In the rows, zero is written as 128.
Each row of numbers belongs to one of the elements below and depends on some of the facts about them. Some rows are named. Which element is each other row?

Named rows:
[127 108 146  99  92 137 112 128 147 147  96 109 124 103 112 137 131 139
 108 131 116 119 122 122 129 110 116 116 117 112 104 138 131 103 169  81
 147 118 134 129 129 103 135 150 127 139 133 119 122  86 130 118 144 122
 126] -> plake
[164 110 114 146 136 175 136 107 134 128 176 123 138 144 116 131 108 105
 150 121 176 123 137 126 104 127 124 140 114 163 132 152 150 121 191  94
 110 132 111 131 114 160 136 153 115 132 108 106 143 132 102 127  97  95
 123] -> veni
[143 143 168 120 142 147 127 125 120 115 166 129 119 191 135 123 135 133
  93 120 110 108 157 115 169 118 126 135 108 112 141 126 111 130 211 150
 109 112 121 108  94 148  63 125 133 151  83 121 115 129 131 116 101 114
 143] -> plovos
[170 103 113 137 142 175 140 122 135 132 181 118 138 133 115 129 112 103
 145 120 169 123 136 129 116 127 130 140 116 169 136 146 149 120 170  75
 113 131 118 131 116 158 136 156 112 132 124  98 129 144 124 130  88 115
 127] -> trolum
[146 136 120 131 147 103 137 146 128 126 124 128 133  93 129 126 130 120
 126 113 148 160 131 138 110 107 118 122 134 118 139 133 137 158  87 159
 137 122 123 118 132 108 143  87 115 143 146 135 113 123 122 132 132 158
 119] -> pemam
[139 145 175 123 138 146 136 126 122 108 156 114 122 188 138 129 135 135
 103 122 123 117 160 125 166 114 124 128 115 107 139 112 129 119 208 157
 102 111 113 110  92 131  79 133 127 141  99 114 110 146 129 126 113 125
 148] -> grodri
[141 137 156 104 136 155 134 162 131  93 125 112 141 161 126 132 142 133
  94 124 134 121 160 107 196 137 122 123 114 103 139 121 134 136 201 142
 138 130 102 121 100 117  87 106 120 141 133 122 115 145 143 117  83 143
 134] -> ragiskar
[157 108 100 139 137 157 137 111 123 130 178 115 119 133 106 133 117 106
 152 123 154 126 134 120 116 165 131 133 116 155 135 142 139 114 151  95
 138 139 102 129 119 136 131 157 115 141 140 103 129 147 119 125  87 123
 116] -> sogok
[133 105 147  94 120 134 134 124 148 151  81 106 125 111 115 140 146 139
 111 129 129 121 133 116 142 110 120 112 116 121 106 115 132 108 147  88
 163 120 125 132 130 112 144 133 125 136 174 105 120  98 150 121 134 140
 123] -> sapla
[148 132 124 140 147 108 130 135 127 143 130 148 122 110 131 115 130 125
 127 107 129 152 124 126 111 101 118 136 123 135 140 161 105 168  62 168
 130 120 130 108 133 130 103  85 122 152 113 140 125 102 116 121 110 136
 115] -> grekon
[150 138 170 113 139 147 139 155 125 105 156 113 138 164 132 131 139 130
  88 123 121 117 159 118 180 120 129 126 120 110 142 117 130 129 223 133
 115 116 119 113  96 134  93 128 122 140 123 110 104 150 153 125  98 147
 139] -> delo
[134 108 151 111 106 145 115 118 146 168  84 131 119 131 121 128 145 146
 113 125 114 110 125 110 138 100 120 119 110 133 103 134 107 119 122 103
 138 117 134 123 126 134 112 131 132 137 127 111 134  87 150 110 134 107
 125] -> zifos
[138 112 166  89  80 149 122 150 157 155  95 121 124 120 118 134 157 155
 129 137 145 125 110 117 141 116 123 115 119 127  95 149 113 119  76  82
 123 125 135 126 113 123 114 150 123 139 144 108 126 107 181 116 148 133
 117] -> vuzos
[126 111 153 105 106 142 118  98 142 151 100 111 107 118 120 136 145 138
 119 130 130 120 127 124 124 104 115 119 114 112 103 137 133 103 178  96
 136 115 134 131 121 119 139 136 128 136 132 110 129  92 121 121 162 121
 122] -> trogrun
[145 138 166 114 141 145 131 145 119 109 154 124 126 167 132 127 134 132
  87 120 109 110 162 113 175 123 127 129 114 106 142 126 116 130 223 140
 115 117 119 115  98 139  81 119 129 141 112 119 119 142 142 116  86 139
 143] -> leflek
[133 113 155 102 114 134 124 105 144 167 100 120 113 121 123 133 148 143
 115 127 116 116 127 117 126 101 122 119 116 124 103 127 122 108 144  97
 140 113 137 127 123 128 132 142 132 141 135 104 124  93 144 119 148 121
 122] -> voklu
[136 145 162 114 127 152 122 151 124 104 160 106 117 160 134 130 138 128
  89 130 110 118 148 123 185 128 122 123 117  89 140 146 142 120 210 142
 103 126 118 117  96 115  88 119 122 137  94 114 103 154 104 127  91 145
 150] -> nibrum

Facts:
grenonel | stabri 344 | labruskom klodu
gruzal | stabri 344
vufes | stabri 518
kufos | stabri 518
skeplorek | stabri 518 | labruskom vuta
brestu | stabri 329 | labruskom gruzal
teskul | stabri 226 | labruskom pamom
plitos | stabri 226 | labruskom vigrar
triram | stabri 518 | labruskom flari
megras | stabri 518
drono | stabri 329 | labruskom plake,rirel
zarin | stabri 226 | labruskom flelis,trudre
drotron | stabri 226 | labruskom midrobrul
grasar | stabri 518 | labruskom plistol,keskemus
flari | stabri 329
sogok | stabri 226 | labruskom skeplorek,fipluk
soklorun | stabri 329
stufluk | stabri 329
delo | stabri 344
triston | stabri 329 | labruskom roflel,megras,soklorun
sapla | stabri 329
kopon | stabri 226 | labruskom klupen
vukles | stabri 226 | labruskom fafir,pestasko,direres
klifasa | stabri 226 | labruskom skomes,vustuplus
zisel | stabri 329 | labruskom grekon
mune | stabri 226 | labruskom plitos
graras | stabri 344 | labruskom drudritros
rurer | stabri 329 | labruskom pamom,soklorun
vustuplus | stabri 329 | labruskom klona
trudre | stabri 518 | labruskom bratrus,sogok,klupe
flelis | stabri 344 | labruskom pamom,ludrur
trogrun | stabri 329 | labruskom ragrir,grokloman,rirel
zivor | stabri 329 | labruskom gigrom,dritram,soklorun
zela | stabri 344 | labruskom mustas
ludrur | stabri 518 | labruskom vufes,flari,flapubre
raplofli | stabri 518 | labruskom ludrur
pamom | stabri 344 | labruskom klupen
nokar | stabri 518 | labruskom flari,bratrus,sapla
ninon | stabri 226 | labruskom zedigim,riskifus
dukos | stabri 329
fopuskil | stabri 518 | labruskom ragiskar
vigrar | stabri 518 | labruskom raplofli
klona | stabri 518
zaskon | stabri 344 | labruskom kegris,ragrir
fastir | stabri 518 | labruskom zedigim,subri,diser
broplun | stabri 518 | labruskom plake,moben
subri | stabri 226 | labruskom kopon,sapla
skomes | stabri 344 | labruskom treflor,trilagar
gekeklol | stabri 518 | labruskom netenil
diser | stabri 329
zustuk | stabri 329
resos | stabri 518 | labruskom betolos
drezun | stabri 518 | labruskom klupen,mitram
guskofa | stabri 329
flofler | stabri 518 | labruskom flari
keban | stabri 344 | labruskom nokar,teskul
grokloman | stabri 518 | labruskom nokar,pemam,kotromus
vodis | stabri 518 | labruskom mitram,plaklo
dedu | stabri 329 | labruskom renok
rinal | stabri 226 | labruskom tribul,tugon
stuna | stabri 329 | labruskom gigrom
vudo | stabri 226
ropok | stabri 329 | labruskom voklu
ravol | stabri 518
traski | stabri 329 | labruskom skeplorek
klokem | stabri 226 | labruskom klupen,klona
trimon | stabri 344
diskugri | stabri 344 | labruskom vakluplal
trolum | stabri 226 | labruskom mustas
grodri | stabri 344 | labruskom riskifus,soklorun
disto | stabri 226 | labruskom flari
breskasten | stabri 344 | labruskom trimon
gigrom | stabri 518 | labruskom guskofa,plaklo
vonek | stabri 226 | labruskom trolum
temik | stabri 329 | labruskom diskugri
gadrom | stabri 226 | labruskom ruzul
dritram | stabri 518 | labruskom kopon
renok | stabri 344 | labruskom plaklo
degritro | stabri 518 | labruskom pemam,kiman
ruzul | stabri 518 | labruskom nokar,figres,fliflak
gebritras | stabri 226 | labruskom flofler
plake | stabri 329 | labruskom klodroza
nibrum | stabri 344 | labruskom direres
rirel | stabri 344 | labruskom nibrum,ragrir
pupu | stabri 518 | labruskom kotromus,vuta
treflor | stabri 226 | labruskom fumon
tugon | stabri 344 | labruskom trogrun
grubrido | stabri 329 | labruskom nibrum
brufle | stabri 518 | labruskom pamom
malok | stabri 329 | labruskom stuna
plovos | stabri 344 | labruskom klodu,midrobrul,graras,leflek
fisam | stabri 226 | labruskom bratrus,ragiskar
piro | stabri 226 | labruskom gruzal,vuzos
nidum | stabri 226 | labruskom dreklim
meski | stabri 518 | labruskom ragiskar
vami | stabri 226 | labruskom direres
dreral | stabri 518
klabrol | stabri 226
leflek | stabri 344 | labruskom ludrur
dreklim | stabri 226
tefe | stabri 518 | labruskom nokar
kiman | stabri 518
vakluplal | stabri 226 | labruskom brufle,graras
fumon | stabri 344 | labruskom raplofli,rurer
bidu | stabri 329 | labruskom bratrus,vodis
direres | stabri 344 | labruskom plaklo
voklu | stabri 329 | labruskom traski,mitram,klabrol
klodu | stabri 226 | labruskom klabrol
groki | stabri 518 | labruskom delo,ludrur,gorum,kiman
mustas | stabri 518
soskuplak | stabri 518 | labruskom peli
plistol | stabri 518 | labruskom figres
drudritros | stabri 226 | labruskom nibrum,plaklo,soklorun
midrobrul | stabri 226 | labruskom figres
noflu | stabri 329 | labruskom kotromus
visem | stabri 226 | labruskom tefe,drigozum,vigrar
druplim | stabri 226 | labruskom ruzul
tribul | stabri 226 | labruskom vuta,riskifus
truna | stabri 226 | labruskom vufes,riskifus,peli
veni | stabri 226 | labruskom druplim,zela
dapos | stabri 329 | labruskom dranago,gruzal
netenil | stabri 344 | labruskom vufes,vuta,plaklo,renok
ragrir | stabri 518 | labruskom traski
gregigrok | stabri 329 | labruskom klodu,disto
gorum | stabri 518 | labruskom vakluplal,fastir,vonek,keskemus
moben | stabri 518 | labruskom teskul
roflel | stabri 329 | labruskom degritro,dreklim
peli | stabri 518 | labruskom kiman
gumo | stabri 226 | labruskom netenil
klupe | stabri 344
broflutek | stabri 344 | labruskom fumon
plaklo | stabri 344 | labruskom klokem
zifos | stabri 329 | labruskom vudo
kotromus | stabri 226 | labruskom figres,bratrus
puflubo | stabri 518 | labruskom breskasten
zedigim | stabri 329
netru | stabri 329 | labruskom stufluk,kiman,vigrar
keskemus | stabri 344 | labruskom traski
sestos | stabri 226 | labruskom gigrom,klupen,dreklim
klasku | stabri 518 | labruskom tribul,ruzul
braskik | stabri 329 | labruskom netenil
graru | stabri 518 | labruskom brufle
bapur | stabri 226 | labruskom resos,fliflak
fliflak | stabri 344
resol | stabri 329 | labruskom mokar,vodis
mokar | stabri 344 | labruskom raplofli
mupe | stabri 344
zifofos | stabri 518 | labruskom dapos
triplel | stabri 518 | labruskom dritram
trilagar | stabri 518 | labruskom nibrum
kegris | stabri 226 | labruskom grubrido,zustuk
figres | stabri 329 | labruskom disto,riskifus,ludrur
klupen | stabri 518
bratrus | stabri 226 | labruskom flapubre
pemam | stabri 518
vobrubol | stabri 329
flapubre | stabri 226
nebruk | stabri 518 | labruskom dukos,ravol
ragiskar | stabri 344
vuta | stabri 518 | labruskom klona
sebral | stabri 329 | labruskom klodu
vuzos | stabri 329
noba | stabri 344 | labruskom druplim,zustuk
drigozum | stabri 226
grekon | stabri 518 | labruskom midrobrul,vudo,sebral
dranago | stabri 329
fafir | stabri 329 | labruskom subri,sogok
riskifus | stabri 344 | labruskom kiman
skidrokol | stabri 329
fipluk | stabri 329
klodroza | stabri 344 | labruskom gebritras
porom | stabri 344
futim | stabri 344 | labruskom bidu,figres
mafo | stabri 329 | labruskom direres
betolos | stabri 329 | labruskom midrobrul,renok
mitram | stabri 329 | labruskom kiman
pestasko | stabri 518
flaskogun | stabri 329 | labruskom kotromus,fliflak

Name these rows:
No name comes twice in this set of rows, the named rows included.
[137 146 166 126 121 143 119 137 120 107 155 112 121 180 134 128 131 133
  98 128 115 117 148 128 169 129 121 126 114  91 134 133 139 118 202 152
  92 120 117 111  95 120  77 136 126 138  90 122 105 147 113 125 109 126
 151]  skomes
[144 141 169 113 137 145 139 139 121 101 148 111 131 175 127 130 130 131
  90 120 116 118 159 120 177 127 126 128 113 107 138 112 120 124 220 141
 126 115 110 111  98 125  84 131 127 148 116 124 107 137 139 122 101 132
 144]  flelis
[133 108 144  91 117 135 130 115 151 155  93 107 116 119 116 139 155 143
 114 132 125 122 128 109 146 124 121 118 117 116 102 123 125 109 128  92
 167 121 126 133 125 110 139 135 124 138 163  99 124 107 143 119 135 144
 117]  fipluk
[129 112 147  94 117 133 131 102 150 159 106 107 105 123 119 139 149 143
 117 129 126 129 124 118 141 117 120 119 111 124 102 125 119 103 128  98
 160 116 124 126 123 113 125 139 128 140 149 102 118  94 138 124 141 133
 124]  fafir
[152 136 126 126 153 106 137 132 133 135 147 140 127 100 128 127 142 119
 126 108 142 159 129 131 110 101 120 130 130 123 139 145 122 163  89 156
 138 121 127 114 130 122 128  88 117 150 130 134 118 110 119 129 133 150
 117]  plistol
[139 135 161 114 134 144 133 157 124 102 149 102 133 164 127 131 126 127
  84 125 108 119 154 122 185 130 124 125 116 104 143 117 126 118 203 135
 123 120 114 115 103 109  85 132 126 143 117 119  96 150 141 125  85 144
 153]  pamom
[136 107 153 102 108 140 133 112 149 165 104 109 118 120 119 134 138 141
 114 126 123 122 125 126 129  93 120 121 113 135 105 125 109 107 130  85
 138 110 136 123 124 126 126 149 128 140 134 104 120  85 157 123 141 117
 132]  temik
[138 103 144 102 124 135 127 113 141 161  86 121 128 114 121 136 153 139
 111 125 123 109 138 110 139 101 120 115 115 125 107 116 131 115 166 101
 153 116 134 132 126 126 141 124 130 135 156 107 131  97 149 112 148 133
 114]  figres
[137 146 126 141 133 100 127 133 129 134 139 130 112 104 131 123 129 120
 132 115 132 164 117 145 102 112 115 126 129 108 137 161 131 147  68 159
 119 122 126 113 128  98 129  99 117 146 111 140 104 117  97 136 132 147
 129]  trilagar
[157 111 108 162 116 153 119 126 115 134 178 119 131 142 110 131  99 109
 147 127 149 120 131 131  98 150 127 126 120 155 135 146 150 107 154  99
 102 134 112 125 122 136 127 175 120 133 122 115 118 154 131 126 104 108
 130]  treflor
[126 105 150  97 105 148 114 128 151 154  94 107 125 105 124 135 150 135
 112 131 131 119 126 120 145  97 117 116 115 114 103 145 147 109 169  86
 136 125 136 142 123 117 148 121 123 128 143 102 126 100 118 124 135 131
 124]  zustuk
[136 110 161 114 102 130 127 101 140 157  88 119 127 132 121 136 133 147
 129 126 139 117 135 128 106  88 118 113 118 127 103  97 121 109 148 102
 128 103 132 123 120 134 130 147 131 134 141 116 134  95 171 119 178 104
 125]  netru
[156 108 106 155 128 159 132 137 120 136 155 112 139 139 112 131 111 109
 143 125 151 122 134 129 116 145 127 119 118 164 140 129 153 112 127 106
 114 140 103 130 127 135 136 159 117 123 144  99 112 164 139 128  78 115
 135]  dreklim

The same elements again, as new rows of numbers:
Known rows:
[ 87 135 124 123  91  38 123 181 123 118 145  96 112 115 153  71 121  71
 135 128 136 125 147 132 135 141 138 120 157 143] -> klupe
[120  85 188 157 113 134 146 144 151 108 122 106 122  82 127 188 159 130
 156 156 167 169  86  93 119  95  79 154 116  89] -> trolum
[ 58 115 151 100  87 167 126 114 117  87 168  78 133  94 145 139 131 131
 155 156 139 167 117 131  95  82  81 137 126 123] -> flapubre
[ 90 150 121 144 107  25 104 163 124 148 136 119 113 106 102  90 119 126
 120 122 157 113 155 157 114 159 161 127 144 113] -> broflutek
[ 78 151 115 130 104  25 105 159 120 143 143 113 106 111 110  87 117 124
 133 123 151 114 159 163 112 159 150 135 141 123] -> fumon
[129 153  92 132 127 161 120 108 117 124 135  79 127 210 157 127 155 144
 139 111  93 129 169 170 103 144 135 175 140 133] -> raplofli
[ 88 140 117 128 105  40 117 159 140 137 141 115  98 100 123  90 104  97
 125 138 143 109 167 160 117 154 159 123 152 112] -> flelis
[117 111 172 158 122 170 129 160 137 113 200 132 149 117  71 146 142 142
  62 176 183 154  57  92 118  78  98 144 147 119] -> piro
[113 100 152 139 128 171 157 119 144 123 153 101 130  58 103 137 145 146
 109 172 174 148 111 109 111  69  85 112 134  83] -> bapur
[177 140 113 173 157 165 134 143 142 127 169 131 134 235 114 128 160 126
  62 134 127 112 105 115 133 132 135 173 168 138] -> zifofos
[152 135 114 156 122 139  87 121 114 138 158 200 163 157  97 127 113 120
 112 148 116 110  22  96 188 121 135 102  95 153] -> dapos
[145 137  98 141 130 167 130 112 151 116 140  82 119 192 164 138 161 114
 128 126  95 119 162 156 104 138 153 157 157 111] -> tefe
[160 125 110 107 148 165 166 112 135  96 119 114 114 196 175 106 136 128
 103  97 103 135 184 124 131 144 118 162 153 178] -> vuta
[173 122 101 142 130 167 135 131 154 129 126  89 123 185 148 135 158 128
 116 138 109 123 175 162 115 125 152 138 154 103] -> grokloman
[116 113 136 172 115   8 134 192 134 145 106 108  89 115 138 113 148  81
 150 131 155 116 119 113 152 144 119 130 143  85] -> zela
[135 151 110 124 160 157 107 106  93 178 111 176 148 103 116 133 107 109
 129 126  96 106  57 118 156 117 145  58  96 108] -> zisel
[179 147 124 175 162 157 133 145 151 140 122 105 149 203 133 152 176 131
 101 100 135 118 128 121 111 157 154 175 155 115] -> nebruk

Which element is each row?
No name comes twice in this set of rows, the named rows included.
[166 134 110 135 132 177 143 135 160 114 132  92 147 186 153 124 162 112
 104 113 114 120 173 153 117 136 159 140 170 145]  trudre
[164 141 110 126 164 152 158  80 146 115 122 131 107 192 139 122 140 167
 102 101 121 106 190 125 123 156 122 182 147 151]  gigrom
[ 67 127 166  95 158 171 155 126  83 130 150 111 109  86 137 159 123 118
 116 144 135 168  75 102  93  90  74 142 127 104]  vudo
[149 117 109 132 137 152 128 130 122 117 116  98  95 216 170 141 151 133
 135 124  84 139 166 153 115 137 121 171 136 128]  pemam
[140 148 109 122 141 158  99 115 104 173 115 169 156  92 121 134 108 102
 138 128  98 112  78 138 146 132 167  49 102 111]  gregigrok
[187 118 123 152 139 164 137 130 173 124 117 122 100 186 143 157 144 122
 111 128 105 124 179 141 116 147 158 160 154 119]  fastir
[165 130 118 137 126 131 107  86 137 153 104 203 140  90  83 141  93 156
 139 131 120  97 110 117 157 140 160  79  83 137]  zivor
[103 141 123 142  96  44 116 164 159 145 148 115  99  88 115  94 118  81
 112 142 150 105 166 145 125 148 175 105 164  94]  keban
[ 93 116 189 114 126 154 150 106 145 113 137 127 113  65 103 176 119 154
 123 139 163 157 132 108  91 115  95 154 121 119]  vakluplal
[110  88 170  96 115 164 143 149 123  96 130 113 132  78 113 143 123 149
 115 157 156 180 134 129 109  78  81 128 124 140]  tribul
[ 85 147 101 109  97 139  88  73  94 127 128 145 138 131 170 122 109  96
 193 131  60 116  82 128 165 126 125  89  73 131]  flari
[157 137  86 127 174 169 165  98 133 129 122 105 105 190 154 114 148 145
 103 120 104 111 167 131 122 122 118 156 150 105]  resos
[120 119 112 160 122  26 137 180 150 150 120  99 117  94 119  77 150 105
 132 139 170 105 140 128 142 132 131 103 155  77]  noba
[145 145 126 159 149 146 138 126 128 117 121 108 124 220 159 159 169 115
 122  97 110 129 122 113 113 158 127 198 150 135]  ravol
[138 136 122 128 115 127  95  76 123 148 102 198 139  98 101 148  87 152
 157 123 110 101 113 120 158 151 158 100  72 143]  rurer

